Below is a small trained network, with its code and all its weights. Each question gives an input and a class and asks what happens when units are switched off, that is, made to give their printed mean instead of their output.

import numpy as np


def w(rows, s, z=0):
    codes = np.array(rows[::2]) - 128.0
    scale = np.full(codes.shape[1], s)
    scale[-1] = z or s
    return codes * scale


def norm(h):
    return h / np.sqrt((h * h).mean(-1, keepdims=True) + 1e-5)


def f(y):
    return np.maximum(y, 0)


def log_softmax(a):
    a = a - a.max(-1, keepdims=True)
    return a - np.log(np.exp(a).sum(-1, keepdims=True))


def net(x, mask):
    res = np.array(x, float).reshape(1, 8) / 4 @ E
    u = 0
    for l in range(3):
        y = f(norm(res) @ A[l][:, :-1].T + A[l][:, -1])
        res = res + np.where(mask[u : u + 6], y, B[l][:, -1]) @ B[l][:, :-1]
        u += 6
    return log_softmax(norm(res)[-1] @ U[:, :-1].T + U[:, -1])


A, B = {}, {}
E = w([
[79,105,153,111,214,198,213,107,122,140],'x0',
[75,182,178,239,182,196,173,170,108,107],'x1',
[77,105,157,182,162,138,172,52,71,132],'x2',
[115,120,149,148,94,120,116,83,116,77],'x3',
[210,121,125,168,123,162,85,155,82,135],'x4',
[81,146,150,201,49,92,70,135,94,38],'x5',
[194,109,135,195,181,136,186,81,37,254],'x6',
[105,58,161,178,146,106,60,24,31,36],'x7',
],0.0098)
A[0] = w([
[95,193,175,209,173,195,196,253,179,119,7],'0.n0',
[160,98,90,6,199,187,193,202,176,176,3],'0.n1',
[178,115,137,133,163,90,110,202,127,113,76],'0.n2',
[190,156,132,151,151,160,166,112,89,249,54],'0.n3',
[139,87,150,236,172,166,106,89,65,101,59],'0.n4',
[134,129,155,88,108,131,168,160,88,105,29],'0.n5',
],0.007,0.0074)
B[0] = w([
[2,171,70,191,167,192,166,233,137,118,239],'0.n0',
[253,222,218,45,248,209,38,93,183,73,238],'0.n1',
[13,146,141,113,120,147,150,83,136,169,144],'0.n2',
[135,36,63,178,27,13,161,153,142,205,241],'0.n3',
[174,155,47,93,79,90,94,135,132,58,254],'0.n4',
[81,102,63,94,56,57,127,74,84,119,128],'0.n5',
],0.0066,0.0043)
A[1] = w([
[170,112,133,111,136,137,170,126,110,252,34],'1.n0',
[80,159,130,170,138,174,117,154,111,159,4],'1.n1',
[165,116,143,118,49,81,123,151,172,89,48],'1.n2',
[164,107,157,152,112,116,99,134,55,46,17],'1.n3',
[111,123,136,155,159,186,165,144,112,177,121],'1.n4',
[94,107,173,103,147,124,175,54,58,72,41],'1.n5',
],0.012,0.0046)
B[1] = w([
[231,92,118,149,111,12,206,92,108,233,253],'1.n0',
[119,130,59,149,153,140,132,185,123,102,185],'1.n1',
[82,119,99,109,100,48,139,171,98,81,226],'1.n2',
[216,170,198,136,142,187,66,118,78,123,240],'1.n3',
[79,115,141,126,71,36,155,220,126,80,227],'1.n4',
[103,51,79,174,200,161,67,81,254,151,230],'1.n5',
],0.0097,0.0061)
A[2] = w([
[122,132,162,38,146,103,147,143,171,119,24],'2.n0',
[168,153,118,49,170,177,138,128,184,161,64],'2.n1',
[156,128,183,133,141,134,98,102,73,148,171],'2.n2',
[58,79,90,120,137,152,147,62,154,145,2],'2.n3',
[144,146,132,6,92,77,107,182,172,108,72],'2.n4',
[121,117,58,124,92,103,87,136,126,86,48],'2.n5',
],0.012,0.0047)
B[2] = w([
[167,120,155,113,130,185,57,161,95,135,175],'2.n0',
[141,155,252,161,209,184,179,92,141,174,192],'2.n1',
[91,160,133,193,139,97,160,121,93,71,199],'2.n2',
[44,100,84,75,158,129,172,89,194,162,165],'2.n3',
[105,193,160,17,65,222,147,93,115,159,254],'2.n4',
[107,86,48,116,79,104,103,116,119,135,199],'2.n5',
],0.012,0.0076)
U = w([
[51,180,112,188,154,148,184,255,142,98,248],'0',
[149,117,129,230,135,121,31,83,32,23,55],'1',
[93,174,106,48,12,133,57,125,109,91,94],'2',
[181,191,212,68,170,216,150,137,155,170,80],'3',
[71,80,100,163,202,117,102,46,226,113,154],'4',
[219,105,119,167,147,19,193,132,100,206,177],'5',
],0.018,0.0018)

Each question gives the input, the list of numbers given to net, and the class t.
The units are the neurons (one row each of A and B). Each row of codes is followed by its name. A weight is (code - 128) times the scale printed after its matrix; where a second scale follows, it is the last column's (A, B and U).
mask holds one flag per neuron, layer by layer. A switched-off neuron (its flag False) gives its mean, the last column of its row in B, instead of its output. The means were averaged over made-up inputs and are rounded, as every weight is.
A unit's drop is (log p(t) with every unit on - log p(t) with that unit switched off) / (log p(t) with every unit on - log p(t) with every unit switched off).
The circuit of an input: a set's keep is (log p(t) with only the set's units on - log p(t) with every unit switched off) / (log p(t) with every unit on - log p(t) with every unit switched off). Starting from the 12 units with the biggest drops (on a tie, the unit counted first), units are removed one at a time, each time the one whose removal leaves the highest keep (on an exact tie, the one counted first), for as long as the keep stays at least 0.8.
circuit, biggest first: the units of the circuit, biggest drop first
unit that matters most: the unit with the biggest drop
k most important neurons: the k neurons with the biggest drops, biggest first
top k neurons in layer l: the k neurons of layer l with the biggest drops, biggest first
drop when u is switched off: that unit's drop, to one decimal
input [-1,3,7,4,3,-5,-1,-3], class 5: most important neuron => [0.n3]
input [6,-4,2,-4,7,6,0,-5], class 5: 2 most important neurons => [0.n3, 1.n0]
input [1,-8,3,3,-2,6,-5,5], class 1: 2 most important neurons => [1.n3, 1.n5]
input [0,1,7,5,2,5,-8,-2], class 1: circuit, biggest first => [2.n4, 1.n4]
input [-6,-5,2,5,5,6,5,-3], class 1: top 3 neurons in layer 1 => [1.n3, 1.n4, 1.n0]
input [-6,6,7,-4,0,-6,3,-8], class 5: 2 most important neurons => [1.n0, 0.n3]
input [5,-2,0,8,1,2,1,2], class 4: 2 most important neurons => [1.n5, 0.n1]
input [-1,-3,-6,-3,5,-5,-5,0], class 3: 2 most important neurons => [2.n1, 0.n1]
input [5,6,2,3,-3,4,8,2], class 4: 2 most important neurons => [1.n5, 2.n3]
input [2,0,-6,2,5,-8,4,-6], class 5: top 2 neurons in layer 0 => [0.n3, 0.n4]
input [7,8,-8,-3,6,-5,2,-5], class 0: top 2 neurons in layer 0 => [0.n0, 0.n3]
input [4,0,-2,2,-5,1,3,0], class 4: 3 most important neurons => [1.n5, 2.n3, 0.n3]
input [1,-7,5,0,2,1,-2,2], class 4: drop when 1.n5 is switched off => 1.6
input [5,0,-2,-1,-5,8,-6,-6], class 2: unit that matters most => 2.n4
input [7,1,4,5,6,-7,3,7], class 4: drop when 2.n3 is switched off => 0.1
input [-7,7,6,6,-8,0,5,1], class 4: drop when 1.n5 is switched off => 2.2
